How the elements are linked:
from | π σ γ ψ α δ κ
mir | liv kul von kir tet dup rog
zev | niz bav gab nug lok gem fop
fon | nug zur zab niz poz dob vap
bav | nam zev tef zor vut reb muv
vek | none none pov none kur daz bif
kav | bot rim zun zus fid pes doz
vab | mun none zor tef none none tez
lik | bam zum zer muz lel bod pib
gab | zil tef zev none none none sef
fir | none pes none tet kir rim none
pif | tef zil nam mun daz kur diz
kur | pib pip zuv pid vek pif bam
ker | zet tet bif pes kul zus pov
niz | zev nam zil fon bik rog dup
zer | kul liv lik fet zet muv reb
liv | mir zer zum lub dul fop gem
vit | pes none none zet fet bot none
zab | none mun fon zil none none bog
nam | bav niz pif zur duf zuv vom
pid | none none num kur none mun nom
keb | none pov none none rog bik tet
zun | dip seg kav bet mus puv gik
fid | seb vap mus vom kav lov zur
pes | vit fir puv ker lov kav pur
reb | zuv gem pib nel zag bav zer
kul | zer mir bam lov ker vom zuv
zag | pov none none none reb vut zet
zuv | reb rog kur num pov nam kul
gik | none none doz daz mun none zun
pim | none daz bik none zil none ras
pip | none kur rog none none zil von
gaf | tid zus ras rim dup tet bik
fop | dup muv sef mem tid liv zev
zur | zor fon mun nam doz num fid
lub | kir fet none liv none mem none
ras | lis bet gaf seg boz ruk pim
mus | tez bog fid diz zun nom mun
gur | bet lis kaz dip bod lel did
bik | lok duf pim poz niz keb gaf
boz | sef diz dup bog ras von zil
bet | gur ras zus zun diz bif daz
zud | bog tez mem sef none none none
sef | boz bod fop zud lis zum gab
puv | none none pes bif nom zun none
daz | did pim duf gik pif vek bet
sot | doz none none vut zor none bot
zum | von lik liv none none sef none
nom | muz nor lov bam puv mus pid
zil | gab pif niz zab pim pip boz
mem | vap seb zud fop rik lub nug
seg | none zun rim ras bog none none
nel | num none none reb none zor fet
rim | rik kav seg gaf vap fir poz
doz | sot poz gik duf zur pur kav
pov | zag keb vek pur zuv duf ker
vut | duf lok did sot bav zag kaz
tez | mus zud seb bod dip muz vab
bod | diz sef muv tez gur lik tef
pur | none none none pov num doz pes
vap | mem fid bog dup rim kir fon
dup | fop vom boz vap gaf mir niz
did | daz none vut none tef none gur
bot | kav rik dip kaz seb vit sot
bog | zud mus vap boz seg nor zab
lis | ras gur tid none sef none none
gem | rog reb none none none zev liv
tid | gaf kaz lis rik fop dul lok
zet | ker dul lel vit zer kaz zag
nug | fon zor none zev none none mem
bam | lik von kul nom bif diz kur
dul | tet zet none none liv tid none
von | zum bam mir nor ruk boz pip
bif | lel ruk ker puv bam bet vek
vom | muv dup diz fid zus kul nam
lel | bif none zet none lik gur none
kir | lub lov nor mir fir vap dob
poz | none doz none bik fon none rim
kaz | zus tid gur bot muv zet vut
dip | zun none bot gur tez none none
pib | kur none reb none none tef lik
rik | rim bot none tid mem none none
tef | pif gab bav vab did pib bod
diz | bod boz vom mus bet bam pif
duf | vut bik daz doz nam pov zus
lov | fet kir nom kul pes fid num
ruk | none bif tet none von ras none
lok | bik vut none none zev none tid
nor | none nom kir von none bog none
seb | fid mem tez muv bot fet zor
mun | vab zab zur pif gik pid mus
muv | vom fop bod seb kaz zer bav
rog | gem zuv pip dob keb niz mir
tet | dul ker ruk fir mir gaf keb
dob | none num none rog none fon kir
zus | kaz gaf bet kav vom ker duf
muz | nom none fet lik none tez none
zor | zur nug vab bav sot nel seb
fet | lov lub muz zer vit seb nel
num | nel dob pid zuv pur zur lov

The rows follow the links: the fewer symbols apart two elements are, the more alike their rows tend to be.

Each row is also shifted at random along 3 hidden directions that mean nothing.

Some elements, each with a row of numbers:
dob: -102 -52 7 -14 80 -209 71 -161 8 -83 109 -19 123 -54 69 70 8 58 106 75 -183 -153 86 45 -40 29 44 -41 22 32 -112 85 71 12 -16 -120 43 159 122 68 13 -17 23 -145 113 -82 135 170 1 -48 120 -121 -16 31 138 80 -108 -54
von: -16 -78 -10 69 26 -43 31 13 32 48 151 43 -129 -143 75 -22 -35 69 138 7 -11 58 -13 31 -66 -11 110 -27 52 121 -4 26 -67 20 -28 31 -74 -23 34 36 8 165 -173 -59 -132 70 43 -46 -88 108 143 -23 26 63 50 11 36 -77
mun: 51 68 -92 -181 65 -43 -76 -31 -92 23 -159 27 96 -216 6 -41 48 29 155 4 -62 142 4 151 -37 38 -177 -26 146 56 69 -100 93 11 45 -34 133 -33 13 122 29 81 -13 8 89 -89 158 65 -19 82 112 47 -49 130 -6 203 -13 -29
niz: 234 -29 25 4 144 -129 -46 -100 -94 -19 5 11 10 4 -11 -17 -144 -24 130 -12 26 124 44 -53 -23 -119 45 103 294 96 174 -71 -78 25 -24 -22 74 -18 14 65 106 -34 111 -178 -22 45 -26 23 -72 160 214 9 92 40 97 -33 -59 -143
nel: 36 36 50 68 65 64 174 -167 -85 -38 11 -26 69 -106 -30 -28 51 -37 -10 -34 -61 -134 13 105 108 90 -197 -12 38 5 -165 171 109 50 29 78 68 12 166 60 102 -10 65 -25 128 -52 22 142 87 -78 59 -206 -27 16 -72 120 -74 -140
rim: -75 34 22 -69 -172 -125 -78 -10 80 50 46 -76 145 108 68 -35 68 9 21 26 -119 46 59 26 -100 -90 187 -143 -120 -112 5 -62 74 -167 -26 -162 -13 259 -147 -39 -129 -33 71 115 146 -22 57 21 18 38 6 163 -99 -51 7 56 11 246
ruk: -176 6 -52 66 -63 -34 -56 57 -26 126 102 8 -123 -17 69 51 -176 116 38 114 2 104 32 -47 35 -21 221 30 -12 14 119 91 -65 57 -77 -40 -77 -92 53 10 47 60 -172 -26 -71 127 14 -213 -72 28 -102 109 16 -114 -20 -50 21 -36
nor: -218 -15 -57 -48 -7 -45 68 91 23 6 167 -15 -36 -132 105 59 44 20 107 56 -111 -48 -20 -28 -46 50 115 -72 -90 58 -166 -24 35 -40 -40 -90 -45 122 62 26 -102 138 -133 30 81 4 164 28 -59 23 26 -96 -66 97 30 42 28 65
rog: 7 -38 100 143 142 -202 50 -193 19 -87 110 56 -58 50 47 68 -202 23 101 82 -117 -55 -14 -120 75 -37 96 69 66 31 34 36 -135 83 -76 9 48 -52 83 28 27 34 54 -231 -41 25 -63 22 -100 -98 77 -123 138 1 185 -200 -107 -231
seb: 367 -66 54 -98 80 169 63 -38 -218 63 -73 86 13 37 -71 -19 178 -233 -109 -4 133 -93 60 271 27 21 -163 33 197 -3 124 55 68 78 58 97 -37 17 -38 166 -35 21 99 81 125 36 -9 157 71 107 166 27 61 31 -170 14 -54 -152
ras: 462 60 -110 -33 -56 51 -56 77 -26 98 -26 36 -58 -98 -43 50 -114 56 61 5 85 201 109 64 -23 -57 164 37 51 22 235 30 -32 34 -81 -100 10 -137 -55 9 70 133 -92 51 -118 113 27 -184 -60 133 -46 272 60 -77 -31 -78 57 -31
bod: 445 -31 89 -45 54 292 77 119 -43 99 -12 -52 35 -285 25 -156 205 -44 -47 -139 157 89 -165 157 -49 112 -302 42 154 96 -144 -67 -27 -53 125 172 10 -6 25 195 23 140 -110 46 37 16 38 40 -12 90 76 -22 18 126 -140 159 131 -33
seg: -61 35 -56 -136 -137 29 -96 113 84 53 -40 -104 81 -86 53 35 35 56 65 44 -31 123 64 47 -176 43 152 -125 -99 -35 -28 -101 57 -138 61 -164 -39 153 -56 -31 -1 81 -14 176 142 -46 197 -55 -34 76 -53 126 -108 -23 9 131 101 164
vab: -324 -48 35 -150 159 136 -57 -36 -171 -28 -108 26 -2 -7 -16 89 26 -192 -28 -46 44 -51 82 111 87 -9 -160 135 132 -36 211 19 -62 89 -31 11 104 -85 75 34 -58 101 166 105 0 45 -152 74 -43 62 102 7 181 24 -35 -26 -16 -185
pip: -10 7 -4 46 95 -94 18 -82 17 -36 115 7 -110 -163 85 37 -138 99 111 55 -51 53 -18 -84 51 27 77 68 83 106 -10 43 -44 64 -24 20 60 -79 161 0 43 148 -115 -88 -65 86 28 18 -133 14 69 -86 49 51 133 0 58 -84
kul: 189 -105 -2 87 28 -131 190 -46 75 -112 36 99 -207 65 33 -79 -69 -57 9 -20 -94 -140 -90 -129 120 27 138 -62 -2 55 -53 45 -41 58 -19 64 8 -56 6 -27 -36 -90 -114 -59 -84 -32 5 60 -45 -124 51 -97 -40 52 -15 -178 -97 -119
nam: -86 -12 70 -45 133 -151 3 -96 113 -29 -171 30 -169 95 -105 68 -85 -21 -18 -61 -14 -33 -19 -248 21 -109 87 15 120 65 85 -117 -81 26 -6 75 103 -77 -32 27 -23 -187 117 -79 -95 -52 -95 134 -96 -65 66 -41 -18 87 101 -100 -75 -165
bif: 77 -15 -199 -31 -113 30 -33 89 -84 19 -22 47 -103 -108 -62 -184 -26 112 44 -11 32 89 39 89 -18 29 85 -18 15 72 84 118 87 120 -33 0 -82 -166 -72 16 115 -5 -214 -41 -185 73 51 -173 84 22 10 43 -70 -98 -42 2 60 -84
fet: 141 -46 5 70 36 108 93 -94 -84 -145 30 176 8 9 -16 60 58 -100 -52 -58 -150 -237 119 98 140 182 -40 -38 10 -49 -68 91 29 103 -33 114 -56 -90 27 -44 -117 85 -2 52 48 16 -17 34 41 -78 101 -146 59 110 -34 -72 -62 -125
vit: 66 8 -76 70 -122 97 25 -11 -33 -47 18 -65 122 170 -76 -28 74 20 -108 17 -29 -133 60 88 90 130 -39 -47 -150 -146 -90 185 63 24 -100 50 -103 -39 -38 -139 4 -42 38 78 26 -56 39 -22 145 -31 -87 -55 -32 -127 -133 11 -31 19
keb: -58 -33 -81 81 -92 -166 22 -38 -78 24 54 -3 39 116 63 -168 -137 157 -9 85 80 14 40 131 -38 -79 146 43 148 107 144 147 -23 73 -12 -75 -19 -31 37 12 222 31 -81 -222 -30 66 73 -123 60 -2 -2 5 7 -253 -31 -45 -24 -34
lok: 175 1 43 85 -66 50 -28 -68 -73 94 16 -92 189 56 35 -88 52 3 -95 -7 237 79 -44 164 -119 -114 -79 72 184 -27 146 30 -31 -68 55 30 90 70 -30 -8 150 -16 45 -40 -10 76 -8 -145 107 43 -85 42 68 -207 -69 88 28 98
zet: 33 -8 -14 145 -96 119 38 -27 -15 -8 40 -90 -7 71 -86 -99 1 -40 -168 -22 130 -107 14 56 52 52 -6 -30 -15 25 -105 89 -15 72 -36 139 -106 -99 -45 -128 91 -84 -62 14 -47 36 -100 -76 137 -145 -102 -37 -43 -216 -170 -22 -17 -22
gab: -120 -9 77 -34 190 86 -88 14 15 12 16 11 42 -107 -24 147 -59 4 -41 -64 133 8 -118 -138 -31 -74 -186 162 33 -10 28 -107 -128 20 36 17 3 34 81 73 -19 127 106 -79 -62 90 -100 17 -25 62 -53 -61 148 105 29 -90 101 -54
ker: 169 36 -16 85 -94 -130 -20 -35 94 -66 51 31 -74 101 -14 -70 -94 124 -16 53 -110 -24 -14 -103 24 16 200 7 -175 12 -14 143 25 -10 -94 -16 -36 -94 -20 -123 38 -148 -125 -33 -68 -89 -10 16 29 -153 -103 69 -143 -83 -32 -40 -19 85
lis: 31 97 41 29 -42 98 -87 166 19 42 29 -19 51 23 -58 83 -27 19 7 0 129 9 18 -70 -49 -63 -30 98 -75 -43 53 -55 -91 -46 -40 -18 -63 1 95 -43 -56 -2 -68 111 -33 22 -127 -138 7 60 -162 82 104 -104 -33 -63 67 169
pim: -344 123 -18 -67 6 -132 -151 60 125 27 -41 -42 3 122 -41 114 -189 104 79 -35 1 125 31 -235 -1 -115 91 114 -79 -50 96 -36 -117 -55 -53 -155 66 -88 51 -110 32 -11 57 -18 -74 24 -98 -97 -4 -2 -196 67 -2 -23 158 -120 76 67
gem: -11 -125 86 147 119 50 46 -85 -31 14 151 4 -32 20 22 50 -34 -56 -125 13 62 -168 12 3 31 10 -67 140 71 -34 -69 63 -172 100 13 127 40 12 150 -72 73 64 60 -98 -11 133 -97 -7 -9 -20 10 -129 186 -16 39 -120 -9 -128
zun: -279 40 -103 -123 -112 2 -100 122 -90 4 -140 122 -69 25 -59 87 -70 -64 86 -59 46 74 187 34 84 64 88 37 10 -19 237 -32 125 106 -76 -66 -71 -199 -121 6 -69 12 -11 114 -14 -37 60 -64 -34 88 -66 160 -15 -56 -2 -42 -35 -54
vap: -33 -83 24 -60 108 -54 10 -101 -98 41 -11 103 -101 32 44 143 -33 -163 91 -13 -147 -104 172 46 25 -56 163 0 81 -32 224 -56 -34 95 -60 -58 -70 80 -78 99 -81 106 168 39 73 23 49 47 -109 91 129 80 107 99 29 -163 -129 -44
muz: -388 -64 -15 47 -16 173 69 74 -37 -64 57 6 0 -37 4 63 51 -71 4 -39 -81 -168 81 51 84 167 -94 -23 -66 -26 -145 10 17 41 -30 103 -129 -19 17 44 -95 54 63 79 73 14 -64 99 38 -10 5 -94 25 92 -67 -46 14 -23
zud: -122 -4 55 -52 17 198 -2 93 -71 29 36 35 56 -110 -8 163 74 -127 6 -30 -7 0 72 71 -29 27 -118 42 -129 -91 -30 -76 -39 -41 -16 -74 -119 56 35 -27 -90 131 50 155 114 98 -37 70 -81 97 57 -32 78 135 -6 -9 37 165
vek: 328 103 -227 58 -14 -40 -38 -54 -131 26 -41 -36 -18 -83 -15 -210 -106 177 91 6 93 129 11 182 52 87 -1 67 154 163 100 180 139 186 -72 -26 -26 -213 2 -21 258 81 -204 -77 -199 -20 71 -156 -15 -8 2 58 11 -88 -47 57 167 -235
boz: 264 6 -12 -77 1 -64 -56 148 76 65 69 -27 -119 -139 50 23 -69 -2 127 16 -4 164 -51 -102 1 -23 38 -49 27 94 0 -142 -59 -19 -13 10 4 50 73 36 -91 107 -80 9 -16 41 21 -69 -111 65 29 71 33 193 105 43 67 144
bam: -283 -10 0 23 -59 -48 118 67 171 57 59 2 -224 -163 122 -167 11 0 31 0 -75 88 -62 -83 -43 31 51 -77 16 102 -136 -28 32 -59 20 18 6 2 42 83 -25 17 -196 -61 -117 -60 74 81 -70 -38 81 -65 -100 150 32 -47 52 -29

Where do the symbols, taken in turn from left to right, take each start?
Answers are names.
-200 -138 59 186 -30 187 90 98 -51 88 171 -11 -53 -113 35 -147 47 -89 -6 25 181 -59 -31 28 28 -8 -25 41 -9 113 -97 -31 -126 57 80 125 -76 65 118 56 -7 159 -153 -18 -57 162 -79 -94 7 47 76 -47 165 68 -85 -33 4 -34
δ σ ψ -> tez
-387 -1 51 -123 -63 -70 -53 24 123 51 51 -1 -40 -122 93 71 29 13 128 24 -111 92 -69 -167 -188 -29 98 -190 -136 -60 -170 -258 37 -184 94 -43 47 217 -40 46 -137 22 -37 81 183 -105 133 27 -132 5 36 65 -124 204 33 112 45 233
κ ψ κ -> boz
-192 -36 211 56 43 67 42 94 52 15 -29 139 -158 169 -115 13 22 -206 -177 -59 79 -73 -126 -96 64 -112 7 143 113 -59 22 -77 -118 48 -4 197 -14 9 -122 153 -112 -69 110 25 -51 103 -219 52 28 53 109 11 123 25 -26 -253 -124 -48
α γ σ -> lis
128 31 -30 49 -29 -144 -25 -75 48 -85 -6 13 -29 151 -58 -131 -106 159 46 48 -12 -4 48 -31 6 -33 117 3 60 42 80 163 29 93 -86 -28 3 -108 21 26 152 -111 -114 -97 -70 -80 54 6 82 -107 -80 41 -44 -87 40 41 6 -112
σ σ π κ -> zet
50 -67 201 61 35 19 -13 15 23 50 85 46 -25 104 -46 92 15 -157 -103 -13 67 -119 -14 -146 82 -100 -31 116 -78 -53 -39 -96 -159 -37 -66 126 -37 161 7 -15 -134 31 127 76 57 111 -118 53 -40 -62 -30 -30 145 -25 -38 -173 -38 19
σ κ κ π -> vom
304 48 -50 -76 -83 259 -23 115 -63 -12 -74 -80 138 -237 -37 -98 216 -96 -43 -77 62 99 -19 178 -54 146 -282 -50 42 37 -121 -130 150 -58 181 24 13 144 -21 103 -47 73 -10 129 135 -4 135 108 44 112 122 65 -26 140 -130 240 116 134
κ ψ π -> pif
62 68 -88 -46 -111 0 -102 199 57 68 -101 -31 -94 67 -133 27 -93 54 5 -5 -19 163 23 -68 95 -12 101 -52 -78 -19 126 -11 14 65 -8 -1 29 -165 -13 -60 35 -116 -74 96 -200 -29 -43 -122 -23 29 -136 219 -76 16 -3 -65 22 -14
σ α -> boz
-78 11 -54 108 -53 -202 -64 26 45 -10 105 -3 -32 130 57 3 -188 66 24 92 -88 -84 -36 -116 -30 -45 266 20 -145 -1 -53 60 -25 7 -48 -57 -111 40 28 -101 60 -1 -174 -111 -69 -39 27 -94 -2 -79 -29 40 -37 -92 41 -94 -30 74
δ γ π γ -> tid
414 -35 -5 98 -23 80 -34 66 -73 137 -16 -1 164 71 35 -6 9 -14 -79 12 180 16 -52 124 -68 -44 -35 124 91 9 58 46 -78 -29 6 36 -55 71 -1 -8 21 17 -24 25 -12 119 -76 -137 120 36 -48 122 67 -215 -162 -77 -3 67
α κ γ σ -> tef
83 65 24 -78 -57 -157 -70 27 126 34 -164 -100 19 102 -18 -126 -48 136 -33 -16 61 157 -87 -85 -109 -79 61 -11 49 95 55 -36 1 -85 -48 -71 123 -37 -82 6 101 -213 -14 -95 -22 -67 6 -51 30 -10 -76 174 -149 -156 7 122 8 55
σ α -> niz
-108 -55 50 -29 62 -11 60 -72 21 -74 -118 -8 174 16 10 1 137 -139 -159 -43 30 -49 -80 13 14 32 -203 -2 75 -6 -61 -106 61 -68 146 40 130 182 -59 117 33 -78 186 -28 157 -114 63 166 34 28 57 -101 -17 -2 -47 122 -67 55
α ψ γ -> did
266 -49 150 0 82 94 61 -23 17 -2 -46 -22 98 -3 -42 -100 48 4 -106 -62 147 -29 -132 20 28 -22 -252 103 173 45 -56 -17 -35 -25 170 54 208 29 -6 114 22 -55 127 -73 -24 -54 -67 58 24 -24 55 -31 23 55 -32 1 8 -50
κ σ -> fop
144 -66 64 -31 -14 32 -21 -37 -11 8 -8 47 -20 98 -4 174 10 -99 -96 -1 -15 -182 80 -69 -11 -61 -70 34 -205 -197 -38 -83 -28 1 -57 -32 -53 125 2 -41 -151 53 218 169 129 40 -64 90 -11 -24 48 -56 138 19 17 -72 -29 158
ψ α ψ -> rik
123 -26 -73 -30 2 -86 -24 15 -189 69 0 85 -24 172 -74 38 -145 52 51 13 79 82 116 3 13 -151 258 80 125 21 285 18 -89 63 -107 -98 -34 -52 -100 4 -3 -31 -32 -42 -75 84 -69 -135 -55 80 10 232 97 -159 -41 -150 -29 -68
δ γ δ α -> boz
76 69 -126 -24 -181 -81 26 34 -116 -7 10 -63 70 2 47 -176 116 103 26 107 -92 20 37 142 -21 106 96 -167 -78 42 -34 93 154 37 1 -94 -56 17 -71 47 77 -64 -152 33 106 -86 133 21 115 5 44 46 -191 -137 -82 156 -11 79
α δ α -> kav
-198 -54 36 -42 -96 50 -32 78 -58 78 32 -106 164 99 71 15 107 -49 -32 -28 27 -55 12 28 -23 -17 -24 4 -110 -121 -98 -13 -48 -99 31 -60 -63 202 -65 -89 14 -24 127 136 152 -14 -18 0 53 17 -89 112 15 -177 -97 -2 -15 218
σ γ γ -> bot
